Here is a tiny trained network, its code and every weight. The questions are about switching its units off for an input and a target symbol, where a switched-off unit gives its printed mean instead of its output.

import numpy as np


def w(rows, s, z=0):
    codes = np.array(rows[::2]) - 128.0
    scale = np.full(codes.shape[1], s)
    scale[-1] = z or s
    return codes * scale


def f(y):
    return y / 2 * (1 + np.tanh(0.7978845608 * (y + 0.044715 * y**3)))


def softmax(a):
    e = np.exp(a - a.max(-1, keepdims=True))
    return e / e.sum(-1, keepdims=True)


def log_softmax(a):
    a = a - a.max(-1, keepdims=True)
    return a - np.log(np.exp(a).sum(-1, keepdims=True))


def net(x, mask):
    ids = ['ΞΠΦαβγδεζηθμτψω'.index(c) for c in x.split()]
    T = len(ids)
    res = E[ids] + P[:T]
    u = 0
    for l in range(2):
        q, k, v = (res @ M[l].T for M in (Q, K, V))
        z = softmax(np.where(np.tri(T) > 0, q @ k.T / 2**0.5, -1e9)) @ v
        res = res + np.where(mask[u], z, O[l][:, -1]) @ O[l][:, :-1]
        u += 1
        y = f(res @ A[l][:, :-1].T + A[l][:, -1])
        res = res + np.where(mask[u : u + 12], y, B[l][:, -1]) @ B[l][:, :-1]
        u += 12
    return log_softmax(res[-1] @ U[:, :-1].T + U[:, -1])


Q, K, V, O, A, B = {}, {}, {}, {}, {}, {}
E = w([
[123,105,81,141,146],'Ξ',
[134,110,88,134,139],'Π',
[119,105,73,147,138],'Φ',
[137,113,85,122,120],'α',
[129,108,77,132,129],'β',
[144,112,104,141,127],'γ',
[115,110,76,138,97],'δ',
[96,6,140,93,129],'ε',
[143,112,123,132,115],'ζ',
[87,113,110,121,86],'η',
[131,122,130,101,81],'θ',
[115,104,148,141,145],'μ',
[116,117,161,129,131],'τ',
[71,107,155,126,144],'ψ',
[108,135,161,94,105],'ω',
],0.023)
P = w([
[122,254,91,162,144],'0',
[120,229,108,151,136],'1',
[120,203,124,147,125],'2',
[120,173,132,147,111],'3',
[118,152,144,147,103],'4',
[120,130,155,148,90],'5',
[118,113,158,152,88],'6',
[118,92,165,154,77],'7',
],0.011)
Q[0] = w([
[2,149,145,153,71],'0.h1',
[87,143,161,62,156],'0.h1',
],0.026)
K[0] = w([
[130,5,202,46,174],'0.h1',
[151,211,63,44,233],'0.h1',
],0.02)
V[0] = w([
[65,153,191,187,36],'0.h1',
[216,127,253,180,189],'0.h1',
],0.011)
O[0] = w([
[47,207,93,73,129,254],'0.h1',
[211,140,114,7,254,10],'0.h1',
],0.0061,0.0051)
A[0] = w([
[148,99,133,104,143,80],'0.n1',
[251,111,139,82,60,82],'0.n2',
[187,83,100,198,182,67],'0.n3',
[173,142,103,113,160,45],'0.n4',
[193,131,159,164,138,2],'0.n5',
[160,135,106,159,132,85],'0.n6',
[188,145,131,141,148,116],'0.n7',
[191,134,130,105,147,127],'0.n8',
[237,156,171,154,166,31],'0.n9',
[213,88,105,114,115,39],'0.n10',
[192,133,199,193,155,100],'0.n11',
[193,133,96,96,132,86],'0.n12',
],0.014,0.0067)
B[0] = w([
[124,132,137,164,74,1],'0.n1',
[103,126,92,115,159,58],'0.n2',
[138,119,108,125,210,121],'0.n3',
[117,131,166,184,96,27],'0.n4',
[222,141,234,242,110,39],'0.n5',
[104,121,100,103,119,98],'0.n6',
[146,110,143,116,130,14],'0.n7',
[137,130,160,146,109,17],'0.n8',
[173,137,194,254,149,77],'0.n9',
[192,139,222,196,136,32],'0.n10',
[212,123,137,98,179,38],'0.n11',
[145,133,176,191,105,13],'0.n12',
],0.022,0.0009)
Q[1] = w([
[180,91,134,195,161],'1.h1',
[127,1,112,121,90],'1.h1',
],0.029)
K[1] = w([
[128,179,12,177,143],'1.h1',
[89,6,105,63,69],'1.h1',
],0.026)
V[1] = w([
[20,92,221,157,236],'1.h1',
[162,5,27,193,162],'1.h1',
],0.014)
O[1] = w([
[173,243,118,217,182,193],'1.h1',
[12,254,118,58,95,2],'1.h1',
],0.0082,0.0094)
A[1] = w([
[160,212,173,109,84,77],'1.n1',
[145,136,169,107,130,164],'1.n2',
[196,148,105,101,146,9],'1.n3',
[135,160,250,102,120,126],'1.n4',
[88,77,131,100,147,100],'1.n5',
[153,153,91,49,137,100],'1.n6',
[165,136,109,62,159,179],'1.n7',
[160,147,158,94,116,82],'1.n8',
[171,180,211,37,167,155],'1.n9',
[164,68,147,130,148,80],'1.n10',
[125,36,166,109,123,13],'1.n11',
[84,169,203,103,159,105],'1.n12',
],0.015,0.013)
B[1] = w([
[124,61,169,102,105,156],'1.n1',
[126,171,87,155,88,129],'1.n2',
[81,146,196,166,152,133],'1.n3',
[175,197,140,100,145,132],'1.n4',
[164,138,188,72,131,157],'1.n5',
[147,151,187,105,171,165],'1.n6',
[163,102,64,134,110,165],'1.n7',
[128,219,251,53,42,120],'1.n8',
[89,123,84,112,86,131],'1.n9',
[154,210,165,78,37,253],'1.n10',
[47,106,142,187,242,200],'1.n11',
[158,138,98,208,156,177],'1.n12',
],0.023,0.011)
U = w([
[89,173,123,131,202,91],'Ξ',
[137,162,154,104,219,2],'Π',
[44,189,112,124,157,89],'Φ',
[84,127,174,75,141,67],'α',
[52,166,135,89,154,151],'β',
[136,126,153,71,189,106],'γ',
[18,108,132,121,76,147],'δ',
[56,129,130,173,158,62],'ε',
[148,22,173,109,191,195],'ζ',
[88,3,170,222,83,150],'η',
[73,60,217,157,194,139],'θ',
[138,40,63,123,184,216],'μ',
[170,105,116,113,98,129],'τ',
[171,101,163,212,215,160],'ψ',
[131,162,233,157,123,85],'ω',
],0.007,0.0061)

Each question gives the input, a string of symbols that net reads in full, and the target symbol t.
The units are the heads (2 rows each of Q, K, V and O) and the neurons (one row each of A and B). Each row of codes is followed by its name. A weight is (code - 128) times the scale printed after its matrix; where a second scale follows, it is the last column's (O, A, B and U).
mask holds one flag per unit, layer by layer, with each layer's heads first. A switched-off unit (its flag False) gives its mean, the last column of its rows in O or B, instead of its output. The means were averaged over made-up inputs and are rounded, as every weight is.
A unit's drop is (log p(t) with every unit on - log p(t) with that unit switched off) / (log p(t) with every unit on - log p(t) with every unit switched off).
The circuit of an input: a set's keep is (log p(t) with only the set's units on - log p(t) with every unit switched off) / (log p(t) with every unit on - log p(t) with every unit switched off). Starting from the 12 units with the biggest drops (on a tie, the unit counted first), units are removed one at a time, each time the one whose removal leaves the highest keep (on an exact tie, the one counted first), for as long as the keep stays at least 0.8.
circuit, biggest first: the units of the circuit, biggest drop first
most important unit: the unit with the biggest drop
k most important neurons: the k neurons with the biggest drops, biggest first
k most important neurons of layer l: the k neurons of layer l with the biggest drops, biggest first
drop when u is switched off: that unit's drop, to one decimal
input ω θ γ θ θ β, target θ: circuit, biggest first -> (1.n11; 1.h1)
input ψ μ ω β γ μ ζ α, target μ: circuit, biggest first -> (0.h1; 1.n10; 1.n7)
input η ζ Φ η η β, target η: most important unit -> 0.h1
input μ Φ Ξ ω δ, target ω: circuit, biggest first -> (1.n10; 1.h1; 1.n7)
input ω ζ η Ξ γ Ξ Ξ α, target α: circuit, biggest first -> (1.h1; 1.n5)
input τ δ ψ ω μ μ η η, target μ: 3 most important neurons -> (1.n10; 1.n7; 0.n9)
input τ β τ β, target τ: 2 most important neurons of layer 1 -> (1.n11; 1.n10)
input β ω Π β, target ω: circuit, biggest first -> (1.n10; 1.h1)
input ψ ζ ω Φ η ψ μ Φ, target ψ: circuit, biggest first -> (1.h1; 0.h1)
input Π Π β θ Π, target θ: circuit, biggest first -> (1.n11; 1.h1)
input β ω ω θ ζ α ψ β, target ψ: circuit, biggest first -> (1.h1; 1.n10)
input τ Ξ α Φ ψ ω γ, target ω: 2 most important neurons -> (1.n10; 1.n11)
input ζ ω α ω Ξ, target ω: 2 most important neurons -> (1.n10; 1.n11)
input γ β ζ ψ Π, target ψ: most important unit -> 1.h1
input Ξ τ δ θ Φ ω Φ η, target ω: circuit, biggest first -> (1.n10; 0.h1; 1.h1)
input θ ω β θ, target ω: 2 most important neurons -> (1.n10; 0.n10)
input η τ γ Ξ, target τ: circuit, biggest first -> (1.h1; 1.n11; 1.n10; 0.h1)
input ω γ γ ω ε δ, target δ: 3 most important neurons -> (1.n1; 1.n11; 0.n3)
input ω α θ Π δ γ, target δ: circuit, biggest first -> (0.h1; 1.h1)
input Φ Ξ ω ω ω Π, target ω: circuit, biggest first -> (1.n10; 1.h1)
input ζ β Φ Ξ Ξ Π Φ, target Φ: circuit, biggest first -> (1.h1)
input η θ ψ τ δ Π ζ Φ, target ζ: 3 most important neurons -> (1.n10; 1.n5; 0.n3)
input ψ μ ψ Ξ, target ψ: 2 most important neurons -> (1.n10; 1.n3)
input ζ μ Ξ Π, target μ: 2 most important neurons of layer 1 -> (1.n10; 1.n7)
input Φ μ γ ω β ψ ζ, target ψ: drop when 1.n2 is switched off -> 0.0
input Φ α η Π Π δ Ξ, target δ: drop when 0.h1 is switched off -> 1.2
input γ Π ψ ω β μ ψ ψ, target ψ: drop when 1.n10 is switched off -> 0.5
input Φ ω Π δ θ ω Φ, target ω: drop when 1.n10 is switched off -> 2.8
input η θ δ τ γ, target τ: most important unit -> 1.h1
